[-0.62 -4.05  3.60  1.51  2.32 -1.16 -4.18  3.14  4.13  1.22  1.34  0.88
  0.52 -0.03 -1.53 -1.66  4.14  0.42  0.36] => D > <67>
[ 1.76 -0.81 -0.23  2.64  1.06 -0.98 -4.77  1.25  1.92  0.45  0.23  1.72
  0.08  0.79 -1.72 -0.34  3.68 -4.04 -0.13] => D > <63>
[-1.49 -1.22  3.76 -0.70  0.76 -1.25  0.30  1.12  2.66  2.43 -2.78 -1.68
  0.22  2.21 -0.73 -1.58  3.84 -5.37  2.08] => E > <68>
[ 0.72 -1.14  4.62  0.08  0.97 -2.82 -0.16  3.42  1.12  0.97 -1.34  1.54
 -0.67  2.64 -0.93 -1.68  2.04 -3.17  1.64] => E > <68>
[ 0.60 -4.63  4.28 -0.67  1.63  0.17 -1.76  0.50  1.39  3.15 -1.85 -1.03
 -1.64 -0.35 -0.56 -2.20  1.33 -1.77 -0.47] => E > <70>
[-0.94 -2.43  3.39 -0.72  0.55 -1.25 -0.71  0.29  1.01  1.42 -3.35 -1.44
 -1.81  2.42 -0.96 -3.05  1.90 -3.79  0.31] => E > <68>
[ 2.46 -2.36  0.70  2.49  1.11 -0.92 -5.00 -0.25  2.35 -0.15 -0.17 -0.25
 -0.85  0.41 -2.37 -2.98  1.41 -0.78 -1.08] => D > <67>
[ 1.93 -1.60  4.10 -0.97 -0.45  0.25 -0.72  2.24  0.31  0.38 -2.85 -1.39
 -1.14  0.66  0.32 -0.10  2.93 -1.03 -2.43] => E > <70>
[-0.09 -1.80  5.30  1.09  2.12  0.33 -1.38  3.20  2.51  2.76 -2.89  1.14
  0.40  0.73 -0.85 -3.34  3.62 -4.14  1.30] => E > <68>
[-0.96 -3.91  4.17 -0.46  2.33 -0.84 -0.82  2.49  1.44 -1.98 -0.78  0.50
 -1.28  2.94 -1.64  0.03  3.70 -1.74  5.76] => E > <68>
[-0.86 -1.49  4.33  0.22  0.37 -0.52 -1.36  2.74  0.99  2.15 -3.12 -0.63
  0.53  0.48 -2.73  0.20  2.09 -2.97  0.11] => E > <68>
[ 1.24 -0.60  0.48  4.92  0.85 -0.04 -1.89 -1.34  0.02  2.67  1.75  0.91
 -0.84 -0.10 -1.03 -0.09  0.26 -2.23  3.20] => D > <63>
[ 0.23 -3.02  1.56 -0.15 -0.06 -1.06 -0.94  1.24  1.31  0.96 -3.46  0.86
 -5.91  0.08 -1.55 -0.28  1.82 -2.67  0.74] => E > <70>
[ 1.47  0.67  1.92  3.12  0.27  1.30 -3.21  2.51  1.17  1.03  0.93  0.77
 -2.10 -2.41 -1.57 -0.68  1.54 -2.55 -0.49] => D > <63>
[-0.63 -0.18  3.39 -0.34  0.50 -0.88 -0.79  1.18  1.67  1.44 -1.79  0.99
  0.57  2.46  0.46 -1.01  3.70 -2.08 -0.34] => E > <68>
[ 1.42 -4.99  0.97  2.14  2.09  2.15 -3.55  1.95  2.43  0.78 -0.37  0.48
 -2.44  1.78 -2.53 -2.49  3.74 -2.30  0.48] => D > <67>
[-0.47 -2.36  1.25 -0.38  4.16  2.13  2.43 -3.37  0.10 -0.13 -3.72 -0.07
 -1.03  3.55  0.48  2.48 -0.18 -2.71  4.80] => E > <68>
[-0.51 -1.97  4.23 -0.10  1.47 -0.50 -1.21  2.75  0.47  1.79 -2.06 -0.38
  0.10  0.09 -1.14  0.91  2.69 -1.62  1.37] => E > <70>
[ 0.07 -1.41  4.48 -0.06  3.22  0.64 -1.26  3.72  0.75  2.00 -2.15  0.59
 -0.78  1.96 -0.51 -0.33  2.98 -0.20 -1.50] => E > <70>
[ 1.41 -1.16  4.19 -0.81  0.64 -0.06 -0.55  1.65 -0.08 -0.09 -1.27  0.17
 -0.26  0.82 -1.82 -0.14  2.85 -1.20 -0.65] => E > <70>
[-3.97 -0.27  2.19  0.18  1.26 -1.35  0.94  4.05 -0.76 -0.03 -1.99 -0.26
 -2.49  4.42  0.51 -4.04  2.80 -1.45  2.12] => E > <68>
[ 1.81 -3.83 -0.14  2.17  1.43 -0.98 -3.91 -0.56  1.41  0.81  0.04  0.12
 -1.99 -1.81 -1.44 -1.72  2.74 -2.11  0.60] => D > <67>
[ 2.11 -3.22 -0.19  2.49  2.16 -0.65 -2.58  1.47  2.47 -1.89  0.86  1.57
 -1.98  1.49 -0.73 -3.53  0.43 -3.16  2.79] => D > <67>
[-0.97 -1.38  3.69 -1.85 -0.50  0.92  0.05  2.11 -0.72  1.95 -1.74 -6.84
  1.23 -1.00 -2.33 -1.50  0.31 -1.64 -0.35] => E > <70>
[-0.67 -1.58  5.18 -0.34  0.40 -2.04 -1.25  2.85  1.66  0.53 -2.63  0.14
  0.02  0.87 -1.54 -2.40  2.55 -2.62 -2.02] => E > <68>
[ 2.34  0.08  0.57  2.40  0.08 -0.46 -0.45 -0.89  1.00 -0.86  1.64  1.32
 -1.01 -0.22 -0.88 -1.39 -0.22 -2.12  0.25] => D > <63>
[ 0.53 -3.03  0.35  1.10  1.91 -0.06 -3.74  0.70  1.38  1.34  0.24 -1.72
  0.75 -1.05 -0.92 -4.45  2.38 -3.03  5.26] => D > <67>
[ 1.69 -2.65 -0.24  1.68  1.48 -0.46 -0.41 -0.06  1.37  0.02  0.72 -0.21
 -1.25  1.06 -1.32 -0.93  0.94 -2.27  0.86] => D > <67>
